Below are the code and all the weights of a small trained network. Each question names an input and a class and asks about switching units off, where a switched-off unit gives its printed mean instead of its output.

import numpy as np


def w(rows, s, z=0):
    codes = np.array(rows[::2]) - 128.0
    scale = np.full(codes.shape[1], s)
    scale[-1] = z or s
    return codes * scale


def f(y):
    return np.maximum(y, 0)


def log_softmax(a):
    a = a - a.max(-1, keepdims=True)
    return a - np.log(np.exp(a).sum(-1, keepdims=True))


def net(x, mask):
    res = np.array(x, float).reshape(1, 7) / 4 @ E
    y = f(res @ A[0][:, :-1].T + A[0][:, -1])
    res = res + np.where(mask, y, B[0][:, -1]) @ B[0][:, :-1]
    return log_softmax(res[-1] @ U[:, :-1].T + U[:, -1])


A, B = {}, {}
E = w([
[207,216,145,228],'x0',
[124,124,128,132],'x1',
[127,126,127,131],'x2',
[36,169,1,155],'x3',
[122,126,131,134],'x4',
[221,40,34,164],'x5',
[127,128,132,127],'x6',
],0.0064)
A[0] = w([
[66,81,101,45,47],'neuron 0',
[52,198,42,180,83],'neuron 1',
[173,121,209,86,84],'neuron 2',
[26,171,28,170,17],'neuron 3',
[207,2,64,139,141],'neuron 4',
[115,67,112,51,203],'neuron 5',
[86,210,168,51,72],'neuron 6',
[84,81,125,49,121],'neuron 7',
[170,95,204,117,76],'neuron 8',
[66,146,183,92,154],'neuron 9',
[80,58,129,54,41],'neuron 10',
[186,93,207,96,166],'neuron 11',
[49,163,196,74,80],'neuron 12',
[164,227,137,223,45],'neuron 13',
[108,50,113,60,124],'neuron 14',
[179,8,64,151,75],'neuron 15',
[174,64,234,130,31],'neuron 16',
[88,79,124,73,28],'neuron 17',
[90,183,169,96,6],'neuron 18',
[69,165,188,102,66],'neuron 19',
[83,101,132,63,138],'neuron 20',
[191,229,147,208,93],'neuron 21',
[77,94,115,40,74],'neuron 22',
[212,123,207,107,95],'neuron 23',
[221,48,77,135,136],'neuron 24',
[182,56,54,157,59],'neuron 25',
[185,24,50,151,64],'neuron 26',
],0.0067,0.0022)
B[0] = w([
[208,93,155,162,197],'neuron 0',
[179,30,32,17,237],'neuron 1',
[105,100,73,78,195],'neuron 2',
[165,64,43,43,233],'neuron 3',
[90,238,158,133,254],'neuron 4',
[179,107,201,195,216],'neuron 5',
[151,220,149,108,204],'neuron 6',
[195,85,176,194,200],'neuron 7',
[102,74,30,34,187],'neuron 8',
[116,190,133,127,207],'neuron 9',
[223,82,178,187,189],'neuron 10',
[68,93,39,71,219],'neuron 11',
[137,206,156,111,215],'neuron 12',
[253,23,200,200,220],'neuron 13',
[204,116,192,183,202],'neuron 14',
[122,231,164,109,228],'neuron 15',
[111,81,40,44,200],'neuron 16',
[246,70,204,195,167],'neuron 17',
[199,234,146,105,169],'neuron 18',
[150,208,130,110,192],'neuron 19',
[186,103,176,197,191],'neuron 20',
[220,29,183,203,234],'neuron 21',
[181,101,156,163,193],'neuron 22',
[100,71,54,71,209],'neuron 23',
[90,217,145,125,232],'neuron 24',
[140,212,139,101,212],'neuron 25',
[124,228,149,105,229],'neuron 26',
],0.0052,0.0045)
U = w([
[182,69,172,218,70],'0',
[108,248,140,109,76],'1',
[113,50,47,33,78],'2',
[96,112,136,156,254],'3',
],0.011,0.0071)

Each question gives the input, the list of numbers given to net, and the class t.
The units are the neurons (one row each of A and B). Each row of codes is followed by its name. A weight is (code - 128) times the scale printed after its matrix; where a second scale follows, it is the last column's (A, B and U).
mask holds one flag per neuron, in row order. A switched-off neuron (its flag False) gives its mean, the last column of its row in B, instead of its output. The means were averaged over made-up inputs and are rounded, as every weight is.
A unit's drop is (log p(t) with every unit on - log p(t) with that unit switched off) / (log p(t) with every unit on - log p(t) with every unit switched off).
The circuit of an input: a set's keep is (log p(t) with only the set's units on - log p(t) with every unit switched off) / (log p(t) with every unit on - log p(t) with every unit switched off). Starting from the 12 units with the biggest drops (on a tie, the unit counted first), units are removed one at a time, each time the one whose removal leaves the highest keep (on an exact tie, the one counted first), for as long as the keep stays at least 0.8.
circuit, biggest first: the units of the circuit, biggest drop first
k most important neurons: the k neurons with the biggest drops, biggest first
drop of u: that unit's drop, to one decimal
input [-8,-1,-1,-8,-4,3,-3], class 0: circuit, biggest first => neuron 5
input [6,-4,-3,2,6,-4,-3], class 0: circuit, biggest first => neuron 13; neuron 21
input [6,-8,-6,8,1,-4,-5], class 2: circuit, biggest first => neuron 1; neuron 3
input [6,-7,-6,8,4,-3,1], class 2: circuit, biggest first => neuron 1; neuron 3
input [2,-5,-5,7,7,-3,4], class 2: 2 most important neurons => neuron 1; neuron 3
input [8,-2,-3,-4,-7,-8,-2], class 0: 2 most important neurons => neuron 21; neuron 13
input [7,-4,-3,6,-1,0,-6], class 0: 2 most important neurons => neuron 13; neuron 21
input [-3,3,8,6,4,-5,-4], class 2: 3 most important neurons => neuron 1; neuron 3; neuron 4
input [-6,-1,4,-3,-3,3,-6], class 0: drop of neuron 2 => 0.0
input [0,-5,2,-7,3,-6,-2], class 2: drop of neuron 16 => 0.2
input [-5,6,2,-8,4,-3,1], class 2: drop of neuron 23 => 0.1
input [1,4,8,4,-4,5,-4], class 1: drop of neuron 15 => 0.1
